Below is a small trained network, with its code and all its weights. Each question gives an input and a target symbol and asks what happens when units are switched off, that is, made to give their printed mean instead of their output.

import numpy as np


def w(rows, s, z=0):
    codes = np.array(rows[::2]) - 128.0
    scale = np.full(codes.shape[1], s)
    scale[-1] = z or s
    return codes * scale


def f(y):
    return np.maximum(y, 0)


def softmax(a):
    e = np.exp(a - a.max(-1, keepdims=True))
    return e / e.sum(-1, keepdims=True)


def log_softmax(a):
    a = a - a.max(-1, keepdims=True)
    return a - np.log(np.exp(a).sum(-1, keepdims=True))


def net(x, mask):
    ids = ['αγδεηθλξπσφψ'.index(c) for c in x.split()]
    T = len(ids)
    res = E[ids] + P[:T]
    u = 0
    for l in range(2):
        r = res
        for j in range(2):
            rows = slice(3 * j, 3 * j + 3)
            q, k, v = (r @ M[l][rows].T for M in (Q, K, V))
            z = softmax(np.where(np.tri(T) > 0, q @ k.T / 3**0.5, -1e9)) @ v
            o = O[l][rows]
            res = res + np.where(mask[u + j], z, o[:, -1]) @ o[:, :-1]
        u += 2
        y = f(res @ A[l][:, :-1].T + A[l][:, -1])
        res = res + np.where(mask[u : u + 12], y, B[l][:, -1]) @ B[l][:, :-1]
        u += 12
    return log_softmax(res[-1] @ U[:, :-1].T + U[:, -1])


Q, K, V, O, A, B = {}, {}, {}, {}, {}, {}
E = w([
[209,148,93,137,80],'α',
[84,175,166,128,106],'γ',
[151,76,166,94,97],'δ',
[32,141,148,71,150],'ε',
[107,120,255,71,165],'η',
[110,141,104,127,143],'θ',
[194,133,165,42,72],'λ',
[97,118,63,157,156],'ξ',
[23,136,196,164,77],'π',
[62,96,166,163,96],'σ',
[202,163,70,150,233],'φ',
[71,50,82,28,125],'ψ',
],0.0098)
P = w([
[148,151,97,53,108],'0',
[118,167,194,142,150],'1',
[82,63,74,173,164],'2',
[134,134,100,2,69],'3',
[140,163,226,140,157],'4',
[88,69,83,169,165],'5',
],0.0087)
Q[0] = w([
[174,104,92,92,5],'0.h0',
[93,157,208,43,33],'0.h0',
[102,73,74,156,218],'0.h0',
[102,106,132,72,156],'0.h1',
[74,2,40,81,170],'0.h1',
[79,24,93,150,123],'0.h1',
],0.0067)
K[0] = w([
[126,132,94,132,26],'0.h0',
[106,132,149,2,41],'0.h0',
[144,184,70,209,235],'0.h0',
[100,76,81,89,125],'0.h1',
[58,30,183,35,58],'0.h1',
[46,35,165,102,82],'0.h1',
],0.0066)
V[0] = w([
[164,159,176,119,164],'0.h0',
[149,128,74,205,254],'0.h0',
[94,124,195,116,175],'0.h0',
[106,113,179,212,57],'0.h1',
[191,179,130,154,134],'0.h1',
[139,123,106,211,176],'0.h1',
],0.0072)
O[0] = w([
[179,124,231,164,203,163],'0.h0',
[159,14,118,196,139,144],'0.h0',
[62,124,191,113,253,116],'0.h0',
[101,141,95,216,78,2],'0.h1',
[238,209,189,154,137,143],'0.h1',
[131,148,132,178,188,67],'0.h1',
],0.0058,0.0027)
A[0] = w([
[68,85,177,157,141,111],'0.n0',
[220,219,164,82,85,135],'0.n1',
[65,127,193,162,138,140],'0.n2',
[97,214,231,75,191,113],'0.n3',
[67,136,204,120,220,123],'0.n4',
[145,106,81,208,158,190],'0.n5',
[164,137,158,202,126,206],'0.n6',
[171,141,145,201,157,216],'0.n7',
[105,38,97,53,147,176],'0.n8',
[93,137,147,83,49,253],'0.n9',
[209,180,66,19,127,137],'0.n10',
[66,216,255,95,97,150],'0.n11',
],0.0074,0.0025)
B[0] = w([
[149,172,64,196,180,162],'0.n0',
[161,255,98,151,154,252],'0.n1',
[170,108,71,236,135,166],'0.n2',
[78,92,144,166,238,240],'0.n3',
[157,42,122,188,173,200],'0.n4',
[81,57,142,172,125,206],'0.n5',
[134,151,205,188,83,185],'0.n6',
[139,122,214,166,88,205],'0.n7',
[162,82,130,83,21,218],'0.n8',
[10,115,181,91,89,236],'0.n9',
[191,180,135,28,117,254],'0.n10',
[30,164,147,147,204,248],'0.n11',
],0.0059,0.0054)
Q[1] = w([
[33,147,97,172,224],'1.h0',
[116,84,3,114,109],'1.h0',
[148,168,23,108,145],'1.h0',
[102,99,192,157,117],'1.h1',
[24,126,112,144,137],'1.h1',
[164,194,169,178,139],'1.h1',
],0.005)
K[1] = w([
[145,101,156,159,252],'1.h0',
[133,15,151,224,101],'1.h0',
[78,53,89,155,149],'1.h0',
[46,71,233,142,106],'1.h1',
[61,140,205,30,98],'1.h1',
[144,179,200,178,140],'1.h1',
],0.0047)
V[1] = w([
[155,196,146,32,33],'1.h0',
[102,69,47,51,120],'1.h0',
[123,220,188,101,216],'1.h0',
[29,164,216,188,92],'1.h1',
[104,74,41,3,60],'1.h1',
[86,233,108,89,135],'1.h1',
],0.0048)
O[1] = w([
[138,182,231,43,29,203],'1.h0',
[207,168,124,15,185,108],'1.h0',
[58,179,182,127,180,253],'1.h0',
[7,185,181,154,101,167],'1.h1',
[65,37,61,2,144,94],'1.h1',
[83,254,68,90,148,194],'1.h1',
],0.0041,0.0064)
A[1] = w([
[253,118,18,117,133,130],'1.n0',
[170,235,249,156,206,61],'1.n1',
[93,46,199,111,54,231],'1.n2',
[33,111,98,209,64,171],'1.n3',
[84,88,114,205,226,167],'1.n4',
[83,78,68,241,214,140],'1.n5',
[196,118,189,205,84,225],'1.n6',
[176,244,134,109,117,69],'1.n7',
[226,89,35,97,84,252],'1.n8',
[236,104,8,99,40,250],'1.n9',
[240,190,168,50,47,17],'1.n10',
[115,75,175,203,184,173],'1.n11',
],0.0054,0.0019)
B[1] = w([
[133,158,40,103,234,151],'1.n0',
[144,231,125,147,230,253],'1.n1',
[131,39,156,147,92,163],'1.n2',
[95,112,125,164,45,179],'1.n3',
[203,62,104,117,105,211],'1.n4',
[213,88,88,89,82,214],'1.n5',
[129,102,249,111,141,184],'1.n6',
[120,248,38,232,68,197],'1.n7',
[180,38,75,160,219,162],'1.n8',
[159,14,36,126,198,168],'1.n9',
[211,115,136,218,2,207],'1.n10',
[190,63,148,43,103,208],'1.n11',
],0.0053,0.012)
U = w([
[8,147,143,199,106,46],'α',
[72,222,81,127,179,79],'γ',
[164,125,254,113,193,136],'δ',
[135,217,148,229,71,166],'ε',
[85,119,162,32,164,87],'η',
[155,144,91,107,99,139],'θ',
[159,150,184,86,12,130],'λ',
[229,142,22,172,239,41],'ξ',
[56,80,163,102,90,252],'π',
[177,160,25,216,19,90],'σ',
[223,35,176,142,12,131],'φ',
[129,60,70,84,236,192],'ψ',
],0.005,0.0037)

Each question gives the input, a string of symbols that net reads in full, and the target symbol t.
The units are the heads (3 rows each of Q, K, V and O) and the neurons (one row each of A and B). Each row of codes is followed by its name. A weight is (code - 128) times the scale printed after its matrix; where a second scale follows, it is the last column's (O, A, B and U).
mask holds one flag per unit, layer by layer, with each layer's heads first. A switched-off unit (its flag False) gives its mean, the last column of its rows in O or B, instead of its output. The means were averaged over made-up inputs and are rounded, as every weight is.
A unit's drop is (log p(t) with every unit on - log p(t) with that unit switched off) / (log p(t) with every unit on - log p(t) with every unit switched off).
unit that matters most: the unit with the biggest drop
top k neurons: the k neurons with the biggest drops, biggest first
top k neurons in layer l: the k neurons of layer l with the biggest drops, biggest first
which heads matter: for each layer, one digit per head in row order, 1 if its drop is at least 0.15 and else 0, layers parted by /
input λ α ψ λ φ ψ, target ψ: top neuron in layer 0	0.n8
input θ ε φ ξ, target ψ: which heads matter	10 / 11
input φ δ α, target φ: which heads matter	11 / 01
input π π α π ψ, target π: top 2 neurons in layer 0	0.n1, 0.n9
input φ α γ, target φ: top 2 neurons in layer 1	1.n1, 1.n7
input ψ θ δ, target ψ: which heads matter	01 / 11
input λ φ γ, target φ: which heads matter	10 / 10
input φ γ δ γ, target γ: which heads matter	10 / 00
input δ φ θ, target φ: which heads matter	10 / 00
input φ φ λ, target φ: top 2 neurons in layer 0	0.n11, 0.n3
input φ ψ δ α, target σ: top 4 neurons	1.n10, 1.n7, 0.n9, 0.n1
input α ξ φ λ π, target γ: top 2 neurons in layer 0	0.n11, 0.n1
input ξ δ φ ψ α α, target ψ: top 2 neurons in layer 1	1.n10, 1.n9
input α α ψ σ, target π: which heads matter	01 / 01
input ξ η ξ θ η, target ξ: unit that matters most	1.h0
input δ φ γ φ α ε, target φ: top 2 neurons in layer 1	1.n1, 1.n5
input φ π π α ψ, target π: which heads matter	01 / 00
input α η ξ δ ψ ξ, target ψ: top 2 neurons in layer 1	1.n10, 1.n7
input α π γ α, target σ: top 2 neurons	1.n10, 1.n7
input θ γ α λ, target ε: top 4 neurons	0.n1, 1.n10, 1.n7, 0.n10
